[[ 48   0  89 -26  67 -59 -67  -8]
 [ 34  18  24  10  45 -27 -40  -4]
 [  8  39   7  10  37 -24 -38 -10]
 [ -3  34   2 -20  22 -28 -31   5]
 [ -3  29  -8 -20   0 -22 -18  11]
 [ -8  18 -16 -22 -13 -15   5  12]
 [-19  10 -30 -20 -20  -5  15   3]
 [-31   8 -30 -14 -30   4  27   2]
 [-42   5 -41 -16 -31  15  28  -8]
 [-44  11 -48 -10 -50  27  37  -7]
 [-58  15 -51 -11 -55  28  31 -12]]
:
[[-67  -8  48   0  89 -26  67 -59]
 [-40  -4  34  18  24  10  45 -27]
 [-38 -10   8  39   7  10  37 -24]
 [-31   5  -3  34   2 -20  22 -28]
 [-18  11  -3  29  -8 -20   0 -22]
 [  5  12  -8  18 -16 -22 -13 -15]
 [ 15   3 -19  10 -30 -20 -20  -5]
 [ 27   2 -31   8 -30 -14 -30   4]
 [ 28  -8 -42   5 -41 -16 -31  15]
 [ 37  -7 -44  11 -48 -10 -50  27]
 [ 31 -12 -58  15 -51 -11 -55  28]]

[[-46 -40  34  50  -2  49 -10 -29 -28 -41   0 -35  48   7  54]
 [-55 -14  40  44 -39  34  66 -23 -32 -41  75 -20 -31  65  42]
 [ 64  27 -46 -48  20 -51 -84  32  32  54 -86  36   9 -81 -48]]
:
[[  7  54 -46 -40  34  50  -2  49 -10 -29 -28 -41   0 -35  48]
 [ 65  42 -55 -14  40  44 -39  34  66 -23 -32 -41  75 -20 -31]
 [-81 -48  64  27 -46 -48  20 -51 -84  32  32  54 -86  36   9]]

[[-45  31  42  57 -63 -22 -13  11 -50  40  38  32  16  82  41]
 [-58  36 -26  61 -24 -24 -46 -40 -54  16  24  10  54  22  54]]
:
[[ 82  41 -45  31  42  57 -63 -22 -13  11 -50  40  38  32  16]
 [ 22  54 -58  36 -26  61 -24 -24 -46 -40 -54  16  24  10  54]]

[[ 28  45 -39  32  24  11  28 -36  25  27 -19]
 [-22 -33  46 -17  12 -30 -41  30  -4 -33  38]
 [ 60  38 -12  17 -53 -55 -69  -7  22  32 -30]
 [ 39  42 -21  41  42 -20 -16 -53  44  15  14]
 [-10 -31  -8 -23 -76   0  -5  41 -41  42 -50]
 [ 54  50  43  40  19 -50 -49 -31  44 -19  54]
 [-29 -45   8 -40 -80  19  12  51 -46  30 -51]
 [-76 -47 -52 -37  11  54  59   4 -39  16 -51]]
:
[[ 27 -19  28  45 -39  32  24  11  28 -36  25]
 [-33  38 -22 -33  46 -17  12 -30 -41  30  -4]
 [ 32 -30  60  38 -12  17 -53 -55 -69  -7  22]
 [ 15  14  39  42 -21  41  42 -20 -16 -53  44]
 [ 42 -50 -10 -31  -8 -23 -76   0  -5  41 -41]
 [-19  54  54  50  43  40  19 -50 -49 -31  44]
 [ 30 -51 -29 -45   8 -40 -80  19  12  51 -46]
 [ 16 -51 -76 -47 -52 -37  11  54  59   4 -39]]

[[ 76  -9 -26  35]
 [-21 -89 -79  95]
 [  3 -72  87  10]
 [ 94 -41 -66 -40]
 [-66  20  88  67]
 [-33 -40  69  84]
 [ 22  60  40  57]]
:
[[-26  35  76  -9]
 [-79  95 -21 -89]
 [ 87  10   3 -72]
 [-66 -40  94 -41]
 [ 88  67 -66  20]
 [ 69  84 -33 -40]
 [ 40  57  22  60]]

[[ -9 -17  -3]
 [ 74 -20 -45]
 [-24  41 -28]
 [-22  -8  32]
 [ 14 -28  34]
 [  4  17 -59]
 [-19  -9  21]
 [-21   2  17]
 [ -1 -29   7]]
:
[[-17  -3  -9]
 [-20 -45  74]
 [ 41 -28 -24]
 [ -8  32 -22]
 [-28  34  14]
 [ 17 -59   4]
 [ -9  21 -19]
 [  2  17 -21]
 [-29   7  -1]]
---
[[-27 -26  51 -73 -13 -48]
 [ 55  42   8 -24 -21 -47]
 [ 37   8  39 -34  -8 -16]
 [-76 -38  19 -20   8  -8]]
:
[[-76 -38  19 -20   8  -8]
 [ 37   8  39 -34  -8 -16]
 [ 55  42   8 -24 -21 -47]
 [-27 -26  51 -73 -13 -48]]

[[ 13 -72 -74 -55 -72 -27  43  26 -15  31]
 [ 10 -56 -76 -38 -86 -41  87  56  -6   5]
 [ -7  50  89  50  75  24 -35 -36  18  -2]
 [ -7  60  69  29  58  48 -78 -32   9 -14]
 [  4 -61 -85 -42 -71 -37  56  46 -13   1]]
:
[[  4 -61 -85 -42 -71 -37  56  46 -13   1]
 [ -7  60  69  29  58  48 -78 -32   9 -14]
 [ -7  50  89  50  75  24 -35 -36  18  -2]
 [ 10 -56 -76 -38 -86 -41  87  56  -6   5]
 [ 13 -72 -74 -55 -72 -27  43  26 -15  31]]

[[ 91 -32 -18  22  33]
 [ 83 -48 -23  24  36]
 [ 97 -10 -14  18  27]
 [ -9  76  23 -19 -26]
 [ -8  76  23 -19 -26]
 [ 61  70  14  -6  -7]
 [  0 -53 -15  12  17]
 [ 12 -49 -16  13  18]
 [ -6  78  25 -19 -25]
 [-50 -44  -8   2   2]]
:
[[-50 -44  -8   2   2]
 [ -6  78  25 -19 -25]
 [ 12 -49 -16  13  18]
 [  0 -53 -15  12  17]
 [ 61  70  14  -6  -7]
 [ -8  76  23 -19 -26]
 [ -9  76  23 -19 -26]
 [ 97 -10 -14  18  27]
 [ 83 -48 -23  24  36]
 [ 91 -32 -18  22  33]]

[[ 42 -34]
 [-56  80]
 [ 53 -47]
 [-55  76]]
:
[[-55  76]
 [ 53 -47]
 [-56  80]
 [ 42 -34]]

[[-52 -11  16  21]
 [-42   1  32  96]
 [-29  15 -44  12]
 [ 36  10 -65 -60]
 [-21  -2 -33   5]]
:
[[-21  -2 -33   5]
 [ 36  10 -65 -60]
 [-29  15 -44  12]
 [-42   1  32  96]
 [-52 -11  16  21]]

[[ -6  -3   1  19 -50  -1  -8   8   1 -44  30   2  -6   1 -19]
 [ 11   7   1  -4  28   1 -15   6   3 -82 -38   4   0   0 -21]
 [ -7  -1  30 -22 -12   3  21  -2   2 -70  17 -27  -4   9 -34]]
:
[[ -7  -1  30 -22 -12   3  21  -2   2 -70  17 -27  -4   9 -34]
 [ 11   7   1  -4  28   1 -15   6   3 -82 -38   4   0   0 -21]
 [ -6  -3   1  19 -50  -1  -8   8   1 -44  30   2  -6   1 -19]]

[[ 27   9  62  24  28  25 -48 -11 -16  36]
 [ 17 -18  87  50  35 -24 -45  14 -34  -3]
 [ 11  -6  43  24  11  -3 -17   7 -18   1]
 [-26 -47 -31  14 -36 -39  47  14  -4 -29]
 [-10  10 -41 -28   7  -2  -2 -17  24   7]
 [ 17  25  23  -3  18  25 -26  -6  -1  18]]
:
[[ 17  25  23  -3  18  25 -26  -6  -1  18]
 [-10  10 -41 -28   7  -2  -2 -17  24   7]
 [-26 -47 -31  14 -36 -39  47  14  -4 -29]
 [ 11  -6  43  24  11  -3 -17   7 -18   1]
 [ 17 -18  87  50  35 -24 -45  14 -34  -3]
 [ 27   9  62  24  28  25 -48 -11 -16  36]]

[[-19 -34  -6  11 -34 -27  26  37  63  56  66  53 -47 -64 -50]
 [-68 -30 -65   0 -59 -31  43  39  72  62  75  82 -64 -58 -59]
 [ 32  27  29 -13  38  34 -33 -53 -68 -69 -76 -75  49  57  50]
 [ 30  40  45  17  56  36 -38 -26 -95 -75 -66 -56  37  52  53]]
:
[[ 30  40  45  17  56  36 -38 -26 -95 -75 -66 -56  37  52  53]
 [ 32  27  29 -13  38  34 -33 -53 -68 -69 -76 -75  49  57  50]
 [-68 -30 -65   0 -59 -31  43  39  72  62  75  82 -64 -58 -59]
 [-19 -34  -6  11 -34 -27  26  37  63  56  66  53 -47 -64 -50]]

[[-31 -38  27  24  62  41  15  37  -4  31  30 -27 -39]
 [ 15  15 -14  -5 -24   0  -6  12   8  -5 -24  11  18]
 [-24 -37  12   9  66  31  15  30   6  38   6 -24 -17]
 [-61 -69  20  16  77  53  45  38  -2  59  28 -57 -55]
 [-32 -23  18  19  59  39  11  35 -10  20  19 -20 -31]
 [ 33  24 -12 -17 -52 -15 -25  -7   8 -26 -20  19  26]
 [ 44  50 -34 -31 -74 -50 -24 -49   2 -44 -26  39  36]]
:
[[ 44  50 -34 -31 -74 -50 -24 -49   2 -44 -26  39  36]
 [ 33  24 -12 -17 -52 -15 -25  -7   8 -26 -20  19  26]
 [-32 -23  18  19  59  39  11  35 -10  20  19 -20 -31]
 [-61 -69  20  16  77  53  45  38  -2  59  28 -57 -55]
 [-24 -37  12   9  66  31  15  30   6  38   6 -24 -17]
 [ 15  15 -14  -5 -24   0  -6  12   8  -5 -24  11  18]
 [-31 -38  27  24  62  41  15  37  -4  31  30 -27 -39]]
